In the rows, 128 means zero.
Each row of numbers belongs to one of the elements below and depends on some of the facts about them. Some rows are named. Which element is each other row?

There are 5 kinds of fact about the elements: λ, α, β, δ, γ.
Q101 | λ Q178,Q840,Q484 | α Q326 | β g | δ 124 | γ 439
Q11 | α Q893 | β g | δ 124 | γ 439
Q118 | λ Q541,Q932 | α Q616 | β e | δ 69 | γ 439
Q121 | α Q197 | β c | δ 230 | γ 686
Q129 | λ Q178 | α Q680 | β a | δ 69 | γ 439
Q148 | α Q326 | β f | δ 797 | γ 558
Q158 | α Q317 | β a | δ 625 | γ 558
Q192 | λ Q242,Q199,Q21,Q484 | α Q530 | β e | δ 827 | γ 585
Q199 | α Q381 | β b | γ 439
Q201 | λ Q860 | α Q680 | β a | γ 558
Q205 | α Q381 | β e | δ 69 | γ 104
Q21 | α Q194 | β g | δ 230 | γ 104
Q210 | λ Q266,Q967
Q226 | α Q242 | β c | γ 585
Q231 | α Q667 | β d | γ 558
Q232 | α Q666 | β c | δ 124 | γ 525
Q24 | α Q667 | β a | γ 686
Q249 | α Q221 | β b | γ 439
Q255 | α Q221 | β d | δ 140 | γ 104
Q265 | α Q171 | β b | δ 281 | γ 525
Q266 | α Q345 | β a | δ 744 | γ 439
Q272 | α Q667 | β b | δ 124 | γ 686
Q273 | α Q210 | β a | δ 797 | γ 439
Q277 | α Q242 | β f | δ 797 | γ 686
Q279 | λ Q817 | α Q242 | β a | δ 281 | γ 104
Q283 | λ Q682,Q514 | α Q210 | β e | δ 29 | γ 585
Q289 | λ Q232,Q491,Q554 | α Q194 | β g | δ 632 | γ 104
Q343 | α Q893 | β d | δ 625 | γ 439
Q345 | λ Q575,Q840
Q354 | α Q714 | β g | δ 90 | γ 525
Q365 | λ Q242,Q777 | α Q987 | β b | δ 625 | γ 439
Q366 | α Q666 | β d | δ 797 | γ 439
Q376 | α Q264 | β c | δ 230 | γ 686
Q394 | λ Q879,Q500,Q979,Q534 | α Q171 | β a | δ 952 | γ 439
Q399 | α Q420 | β a | γ 686
Q408 | α Q210 | β a | δ 90 | γ 439
Q42 | α Q381 | β a | δ 230 | γ 686
Q436 | λ Q178 | α Q326 | β d | δ 82 | γ 686
Q447 | α Q759 | β b | δ 29 | γ 686
Q457 | α Q616 | β e | δ 281 | γ 585
Q474 | α Q326 | β g | δ 281 | γ 439
Q484 | α Q326 | β a | δ 90 | γ 558
Q491 | α Q646 | β c | γ 686
Q500 | α Q242 | β a | δ 90 | γ 104
Q508 | α Q987 | β c | δ 124 | γ 686
Q509 | α Q614 | β d | δ 797 | γ 585
Q514 | α Q616 | β g | δ 29 | γ 585
Q523 | λ Q457,Q232 | α Q616 | β e | δ 230 | γ 585
Q527 | α Q737 | β b | δ 140 | γ 558
Q530 | λ Q343,Q901,Q266
Q534 | α Q987 | β c | δ 797 | γ 686
Q541 | α Q210 | β b | δ 69 | γ 558
Q549 | α Q614 | β d | δ 281 | γ 439
Q554 | α Q893 | β b | δ 827 | γ 585
Q56 | α Q666 | β c | δ 29 | γ 525
Q574 | α Q171 | β a | γ 525
Q575 | α Q808 | β c | δ 827 | γ 104
Q581 | α Q256 | β b | δ 230 | γ 686
Q582 | λ Q860,Q491 | α Q345 | β g | δ 90 | γ 585
Q588 | λ Q408,Q859,Q788 | α Q759 | β b | δ 797 | γ 439
Q589 | α Q530 | β d | δ 952 | γ 439
Q596 | λ Q420,Q381 | α Q196 | β b | δ 281 | γ 558
Q606 | α Q256 | β b | γ 439
Q61 | α Q242 | β b | δ 29 | γ 104
Q610 | α Q194 | β b | δ 82 | γ 439
Q62 | λ Q366,Q376 | α Q614 | β a | δ 952 | γ 585
Q620 | α Q420 | β e | δ 744 | γ 525
Q651 | λ Q242,Q249,Q620 | α Q171 | β c | δ 827 | γ 525
Q652 | α Q194 | β d | δ 281 | γ 686
Q667 | λ Q705,Q606
Q670 | λ Q509,Q158,Q788 | α Q530 | β e | δ 863 | γ 686
Q682 | α Q345 | β b | γ 439
Q690 | λ Q979,Q221 | α Q194 | β g | γ 686
Q694 | λ Q778,Q776 | α Q317 | β a | δ 281 | γ 585
Q705 | α Q759 | β b | δ 625 | γ 439
Q723 | λ Q42,Q514 | α Q420 | β e | δ 797 | γ 558
Q731 | α Q737 | β g | δ 124 | γ 439
Q733 | λ Q860,Q714,Q680,Q500,Q272 | α Q317 | β c | δ 69 | γ 558
Q737 | λ Q614,Q121,Q491,Q554,Q272
Q738 | α Q893 | β a | δ 29 | γ 439
Q752 | α Q616 | β b | δ 744 | γ 439
Q76 | λ Q11 | α Q646 | β b | δ 863 | γ 558
Q761 | α Q680 | β a | γ 686
Q762 | α Q759 | β a | γ 686
Q775 | α Q759 | β c | δ 124 | γ 439
Q776 | α Q680 | β d | δ 863 | γ 439
Q777 | α Q221 | β b | δ 90 | γ 104
Q778 | α Q242 | β a | γ 558
Q779 | α Q428 | β b | δ 744 | γ 585
Q808 | λ Q761,Q776
Q809 | α Q317 | β b | δ 952 | γ 558
Q813 | α Q530 | β g | δ 281 | γ 585
Q817 | α Q345 | β f | δ 625 | γ 686
Q824 | α Q925 | β c | δ 230 | γ 686
Q828 | α Q317 | β c | δ 863 | γ 558
Q837 | λ Q508,Q484 | α Q171 | β a | δ 744 | γ 525
Q839 | λ Q809 | α Q614 | β a | δ 827 | γ 686
Q84 | λ Q987 | α Q326 | β b | γ 686
Q840 | α Q221 | β e | δ 632 | γ 104
Q859 | α Q878 | β d | δ 827 | γ 525
Q860 | α Q666 | β b | δ 625 | γ 525
Q878 | λ Q354
Q879 | α Q680 | β b | δ 230 | γ 104
Q88 | λ Q824 | α Q987 | β b | δ 952 | γ 439
Q901 | α Q878 | β e | δ 863 | γ 525
Q907 | α Q987 | β d | γ 439
Q928 | λ Q242,Q196,Q762 | α Q171 | β d | δ 69 | γ 686
Q932 | α Q171 | β c | δ 632 | γ 686
Q947 | α Q530 | β e | γ 585
Q953 | α Q242 | β d | δ 827 | γ 558
Q957 | α Q614 | β a | δ 744 | γ 585
Q967 | α Q210 | β a | δ 230 | γ 439
Q979 | α Q530 | β d | δ 82 | γ 439

Named rows:
Q582: [150  97 120 114 206 111  79 140 119 143 135 124 144  99 141 106 119 143
 101 137 114 146 132 134 142 149  93  77 106 158 144 137]
Q457: [165 125  80 115 110 113  79 128 115 131 139 121 142 123 139 139 130 114
 130 134 116 119 116 106 136 125 117 102 146 100 121 114]
Q523: [181 111  98 111 140 108 107 131 114 138 169 133 162 108 149 126 117 148
 127 135 109 132 122 139 152 143 113  93 111 137 135 129]
Q667: [149 130 151 120 107 116 158 134 122 129 174 140 174 122 135 130 121 130
 141 124 146 131 128 159 133 134 118 122 103 191 137 164]
Q272: [117 116  87 122 163 135  35 159 127 126  89  98  97 118 127 112 136 111
 104 140 119 143 136  79 128 128  87 147 138 156 133  64]
Q705: [110 121 113 135 136 134 146 128 133 119  73 115 105 139 104 126 130 133
 114 133 129 142 126 120 128 121 129 148 135 115 131 153]
Q778: [137 116  98 141 123 133 164 131 127 124  83 114 138 139 125 132 134 129
 133 134 128 123 144 116 115 134 148 171 139 105 158 102]
Q273: [140 128 124 137 137 132 146 113 134 116  97 127 133 130 132 128 127 135
 119 123 120 132 137 141 123 130 127 141 128 123 143 102]
Q549: [145 127 129 134 133 124 165 116 134 125 114 126 130 133 125 127 128 136
 112 122 121 130 134 133 128 131 123 137 129 115 140 107]
Q967: [135 138 121 141 128 134 144 116 139 117  78 121 121 136 126 134 132 121
 117 120 115 128 135 127 119 123 130 144 145 114 134  95]
Q148: [114 105 106 147 168 149 145 141 146 110  39 121 106 130 114 119 125 150
 118 129 113 146 141 149 119 133 136 163 119 154 139 128]
Q277: [ 85  96 129 144 166 149 112 166 137 133  76 127  99 129 142 110 126 150
 142 138 130 120 145 119 121 149 151 158 122 144 146 110]
Q987: [133 140 122 118  74 120 128 130 129 123 143 123 157 135 121 142 131 101
 141 121 147 120 127 124 124 110 119 136 131 144 132 143]
Q957: [118 133 126 130 166 135 111 123 127 133 116 135 110 117 128 132 129 119
 134 124 116 124 131 130 121 133 145  80 130 114 112 129]
Q226: [123 132 137 128 149 119 141 117 115 153 146 131 126 121 138 126 127 117
 137 132 130 116 132 111 120 136 156  87 135  90 132 126]
Q588: [129 107 148 135 168 128 179 130 135 126 112 133 132 126 120 107 114 173
 112 135 126 150 129 158 136 140 129 142 101 161 147 169]
Q76: [133 105 124 138 154 137 183 131 129 121 108 126 120 130 116 114 119 161
 115 135 127 154 128 142 132 140 128 151 109 157 141 142]

Rows to name:
No name comes twice in this set of rows, the named rows included.
[134 128 156 125  89 116 181 125 126 128 176 147 170 129 135 134 117 140
 147 120 148 127 129 160 137 127 133 125 107 179 132 170]  Q345
[150 123  92 118 108 116 107 121 119 130 156 136 138 127 139 137 122 136
 134 126 118 121 115 125 143 127 132 103 132 103 116 131]  Q947
[112 107 121 125 143 125 109 139 132 135 114 126 114 127 125 126 122 144
 125 128 122 126 123 120 139 127 125  95 130 104 113 160]  Q813
[114 130 103 149  86 148 174 114 141 110  76 124  96 155 105 149 137 128
 134 117 125 121 133 119 117 114 154 168 154  83 110  99]  Q484
[117 108 148 138 122 140 154 145 134 133 165 146 114 138 138 124 123 166
 133 124 117 121 132 130 137 142 136 143 110 137 105  97]  Q436
[101 105 138 132 160 135 122 147 135 132 131 134 102 129 133 108 115 161
 114 129 121 143 134 125 143 141 125 142 112 169 124  89]  Q84
[ 90 143 128 132  34 117 157 121 128 130 126 119 145 161 119 154 133  96
 160 120 166  95 125 103 115  99 168 148 164  90 139 150]  Q242
[113 139 131 127 142 131 106 123 126 138 127 128 104 124 124 135 134 111
 128 124 122 120 126 108 120 123 142  85 144  88 107 114]  Q509
[107 145 125 127  48 122 141 123 132 120 130 123 144 150 111 156 135 100
 145 116 156 112 121 117 123 101 137 142 154 123 117 150]  Q178
[140 124  98 141 120 139 154 123 133 116  86 120 119 138 114 137 135 126
 125 125 122 132 137 125 120 125 131 165 137 115 128  99]  Q158
[137 129 105 115 131 124  46 143 126 135 113 112 119 116 138 130 145 101
 120 133 117 109 126 108 120 126 106 108 139  80 124 118]  Q232
[192 118 139 110 154 108 117 147 112 132 187 131 188  96 148 112 123 121
 128 136 138 147 133 160 131 148  88 112  84 229 159 162]  Q737

The same elements again, as new rows of numbers:
Some rows with their names:
Q775: [112 125 131 131 120 124 126 131 115 139 126 138 117 105 127 121 108 144
 127 150 115 128 121 130 113 145 134 134 119 138 115 109 136 132 135 122
 125 128 150 133 122 122 130 133 130 114 149 139]
Q523: [ 99 144 112 101  94 110  96 128 103 133 129 169 129 129  95  84  42 134
 124 155 144 133 204 124 101 115  74 148 151 143 138 152 128 133 132 113
 126 124 154 143 192 134 106 119 116 101 121 146]
Q277: [139 130 142 154 130 117 136 147 132 131 115 168 120 105 128 114 109 132
 123 145 142 136 133 125 155 147 108 112 112 123  96 106 110 124 135 117
 115 143 166 120  94 129 162 127 133 132 122 149]
Q893: [135 126 132 139 121 133 122 130 123 119 131  95 125 144 122 117 115 114
 146 154 148 148 131 117 122 129 142 143 134 124 139 119 127 129 146 121
 123 130 132 135 128 130 142 150 116 122 173 150]
Q987: [143 122 135 134 141 136 119 123 117 121 135  93 126 139 127 116 112 107
 140 143 155 142 115 116 127 133 151 138 137 124 139 119 129 126 149 120
 126 132 128 133 133 128 144 159 124 121 190 154]
Q148: [119 124 138 148 121 122 118 134 112 133 119  97 119 137 123 119  85 131
 129 138 117 134 125 127 117 140 120 124 141 121 125 125 130 125 141 118
 119 117 127 137 128 127 134 130 136 122 140 151]
Q226: [ 86 132 125  86 106 124  81 139  92 141 134 115  98 109 113 103 110 128
 139 132 136 119 144 122 116 134 120 150 114 143 104 108 149 132 146 120
 124 119 117 130 144 118 133 145 126 117 152 147]
Q588: [104 132 131 155  87 125 129 149 133 122 116 136 105 142 118 115  95 124
 134 140  94 156 124 129 112 132  97 118 127 122 105 114 130 127 149 115
 120 119 135 147  86 133 143 114 117 122 120 144]
Q589: [118 125 127 134 127 126 128 131 123 134 128 140 118 102 123 116 107 142
 128 146 114 127 124 130 115 141 121 139 120 142 120 100 132 131 143 117
 138 129 144 134 116 125 129 132 122 117 162 141]
Q606: [133 125 142 149 144 129 123 138 109 135 114 131 121 126 130 114 104 111
 122 117 123 132 107 126 138 136 109 112 135 126 113 124 129 122 154 115
 132 128 115 137 116 126 143 140 134 126 154 154]
Q345: [146 152 143 171 105 137 118 150 158 119 121  76 141 140 111 128 114 138
 167 168 132 131 183 115  97 117 151 148 107 105 174 114 133 136 130 125
 118 139  92 126 131 136 116 122 101 111 104 152]
Q549: [114 124 131 136 121 124 122 133 120 135 125 132 117 111 126 119 100 141
 129 149 116 127 121 130 121 145 133 134 122 134 119 107 133 131 139 120
 128 124 149 131 121 125 135 132 132 116 149 141]
Q197: [136 125 133 136 124 132 123 133 124 118 132  96 124 145 122 119 120 114
 146 153 151 148 129 117 119 128 144 141 131 125 140 121 128 129 149 121
 123 130 131 137 128 131 141 150 116 119 173 151]
Q840: [171 140 159 164 173 123 142 129 132 150  97  46 143 114 118 139 122 141
 137 101 124  93 142 125 102 126 137 129 128 121 166 111 124 117 117 131
 123 137 114 111 146 110  90 114 135 126 142 172]
Q554: [140 122 128 104 150 119  77 118  72 146 130 188 148 122 110  77  36 101
 107 111 177 114 187 123 147 117  95 131 163 149 133 183 124 128 149 117
 143 128 117 137 200 135 114 164 122 108 162 158]
Q762: [163 149 157 180 161 132 128 158 140 153 119 144 139  65 133 131 126 157
 127 139  97  87 135 129 150 154 143 129  97 108 135 103 137 134 124 132
 124 154 124 107 125 120 121 119 128 109  98 146]
Q283: [ 78 148 120 106  90 122 103 142 105 126 125 107  87 136 104  97  94 126
 141 143 110 138 137 123 101 131  68 150 132 124 115 102 147 129 146 108
 118 110 128 142 142 125 129 111 125 109 130 146]

Rows to name:
No name comes twice in this set of rows, the named rows included.
[169 143 153 163 159 141 112 141 134 133 123  63 146 122 122 130 119 122
 158 142 155 109 156 111 116 121 167 142 112 103 175 111 138 131 135 127
 127 147  76 119 149 128 118 146 119 119 141 163]  Q196
[166 115 132 134 168 113 128 107 104 151 129 243 169  72 136 102  67 144
  91 161 185 115 171 133 166 145 131 123 141 153 117 165 108 134 119 126
 138 156 201 115 176 130 123 158 136 108 161 139]  Q491
[118 132 136 153 105 125 124 147 128 128 113 136 118 138 120 115  94 124
 130 134 107 143 130 129 119 130 101 118 129 125 116 120 128 124 147 116
 123 124 131 141 108 133 140 118 119 122 120 148]  Q88
[115 134 121  89 144 114  90 118  79 141 131 156 132 117 108  83  56 115
 113 133 168 114 172 122 126 125  77 144 158 143 134 153 130 128 143 110
 134 129 138 134 202 127 109 143 136 105 158 154]  Q457
[102 141 127 138 103 117 138 143 129 125 118 124 111 127 116 115  99 142
 130 160 105 144 136 128  96 134  86 129 131 129 118 102 125 126 135 113
 114 127 160 141 119 127 131 104 130 120 119 145]  Q118
[108 112 138 105 132 119 109 146 107 150 134 112 109  98 121 126 121 142
 120 120 106 119 102 127 122 143 140 128 123 151 105 110 127 122 151 129
 125 122 141 135 121 115 149 146 134 135 166 152]  Q778
[157  94 138 110 146  97 119 112 109 162 130 165 169  98 112 120  68 151
  96 109 162 110 174 133 131 132 159 130 156 186 138 183  88 117 124 142
 131 131 193 126 167 116 104 159 113 131 181 158]  Q500
[141 114 146 145 118 111 136 138 132 136 103  90 128 144 116 128 106 123
 130  94 128 137 131 127 118 126 132 116 137 147 122 132 106 112 141 131
 116 119 144 130  95 117 130 131 115 144 156 165]  Q61
[153 108 136 114 161 114  99 109  86 150 123 173 161 127 117  93  36 109
 101 107 178 113 183 126 136 117 114 123 169 154 140 191 112 121 143 121
 143 131 133 138 188 132 103 164 124 118 174 161]  Q860
[107 114 129 108 132 127 108 123  93 137 132  90 107 120 125 117 110 120
 133 122 120 123  91 126 118 145 139 143 133 143 115 109 142 124 150 119
 135 113 131 135 131 116 135 149 137 122 192 147]  Q859
[115 115 137 131  92 106 128 143 138 145 123 101 114 116 111 136 118 158
 133 119  93 134 125 132 102 141 148 136 127 159 122 123 112 119 132 140
 112 112 178 131 101 115 121 121 106 137 149 151]  Q279
[128 120 137 143 144 128 143 133 112 139 114 178 108  85 147 124 134 136
 124 139 139 120  94 127 159 155 125 123 111 124 104 105 128 131 127 123
 124 139 188 122 118 125 134 132 136 122 145 130]  Q932
[135 127 138 143 117 132 108 129 120 119 133  82 132 154 126 124 104 121
 146 161 145 149 126 117 125 139 147 140 142 114 141 132 132 131 141 122
 112 124 131 133 139 131 144 150 128 116 162 149]  Q326
[108 129 113 115  97 104  83 134 102 134 140 195 139 115  88  78  13 137
 118 151 140 126 216 126 121 125  83 154 154 146 146 179 118 134 144 117
 133 119 151 145 188 145 107 133 102  98 116 143]  Q582

The same elements again, as new rows of numbers:
Named rows:
Q158: [167 154 148 160 108 153 120 101 149 124 159 140  85 129  77 138  90 113
 135 161 150 189 110 135 131 133 130]
Q500: [173 132 118 125  96 152 220 117 139 104 188 142  89 124 145 133  75 136
  75 161 175 217 103 122  68 120 133]
Q652: [180 169 149 122  85 159 143  90 162 171 165 140 108 126 153 132 128 125
 125 140 164 166 107 120 149 120 146]
Q194: [179 164 142 129  94 159 152 114 141 151 159 142  92 109 128 122 145 130
 143 125 141 174 114 117 140 121 150]
Q272: [180 157 116 116  83 151 183 120 138 120 177 139 112 116 203 127 152 168
  67 147 168 223  94 116  76 116 123]
Q582: [175 112 151 129  84 175 236 169 126 117 175 148 136  66  98 163  55 132
 147 128 182 227 112 108 114 110 135]
Q808: [181 159 145 121  82 174 146 107 140 164 148 145  99  92 102 129 136 117
 170 122 140 152 112 114 166 122 148]
Q549: [176 162 147 137  96 156 129  99 157 144 160 143  98 116 107 141 102 108
 144 145 160 182 102 123 139 117 140]
Q266: [172 164 144 148 107 148 130  89 152 133 168 139  84 136 128 127 114 121
 115 151 148 159 111 133 129 132 134]
Q738: [178 164 139 135  96 158 144  95 154 139 161 143  95 126  98 137 105 117
 136 154 155 164 107 126 129 120 139]
Q343: [170 164 155 142 103 152 121  94 156 138 166 139  88 129 127 134  98 113
 128 147 157 182 104 129 141 128 138]
Q574: [175 168 135 128  97 154 150 119 149 136 160 145  94 134 104 132  77 115
 156 164 150 137 103 123 140 119 147]
Q589: [176 169 143 142  93 161 119 108 157 139 164 142  98 121 109 137 107 107
 141 149 171 183 109 120 135 120 135]
Q788: [171 164 147 136 104 150 134  99 140 149 169 138  76 119 158 106 154 136
 116 121 136 171 114 126 156 135 140]
Q541: [166 160 156 162 105 147 133 123 141 124 154 141  87 113  88 141 104 114
 134 146 142 209 106 130 114 123 124]
Q859: [169 161 154 141 107 148 122  94 153 129 168 143  84 127 129 129  86 104
 122 147 156 163 102 127 161 129 136]
Q837: [184 192 137 136  91 154 182 135 165 167 156 151 109 130  58 139  87 100
 202 160 153 142 109 117 107  95 162]

Name these rows:
No name comes twice in this set of rows, the named rows included.
[177 124 155 139  87 172 223 157 138 137 186 153 119  78  78 163  52 121
 181 138 189 211 112 116 140 128 147]  Q523
[180 203 142 146 109 126 208 120 161 172 179 143  71 141 145  97 165 127
 126 112 145 224 123 122  51  97 165]  Q242
[182 164 148 128  80 181 131 112 141 160 148 146  99  96  89 129 135 112
 177 115 141 145 118 109 182 124 144]  Q530
[170 172 151 132  95 151 145 135 143 135 157 146  97 124 120 131  92 118
 158 148 139 150 105 121 136 118 135]  Q265
[185 177 141 141  89 160 169 109 168 162 157 147 105 118  71 142 113  97
 174 149 155 167 111 120 112 102 149]  Q129
[170 160 155 156  98 155 134 129 144 130 152 143  93 109  74 146  95 114
 153 147 144 207 108 126 119 120 129]  Q527
[172 132 181 149  91 171 204 141 143 156 183 151 105  88  72 155  45 104
 202 130 176 187 122 122 173 135 151]  Q283
[174 157 161 148  90 168 128 118 142 146 151 150  89 100  43 165  74 111
 202 148 165 193  95 123 152 131 144]  Q723
[187 190 137 138  94 143 181 101 175 174 175 140 100 142 151 119 153 123
 127 139 158 180 119 126  87 107 150]  Q762
[173 144 170 160  99 161 198 154 147 141 196 150  99 100  92 147  69 106
 177 128 187 202 128 124 146 139 142]  Q947
[172 168 172 139  95 155 122 119 148 139 151 142  99 107 117 142 108 123
 151 124 149 196 103 116 132 117 138]  Q731
[184 162 142 125  79 170 154  88 161 170 159 141 108 121 130 137 129 116
 142 147 155 146 112 119 151 121 147]  Q839
[170 156 149 151 103 154 126 112 153 133 155 143  93 116  69 148  79 111
 156 156 161 210 103 128 128 118 135]  Q231
[186 134 111 127  74 182 183 140 128 100 143 149 118  81  31 167 103 132
 156 171 161 204  94 112  85 104 121]  Q733

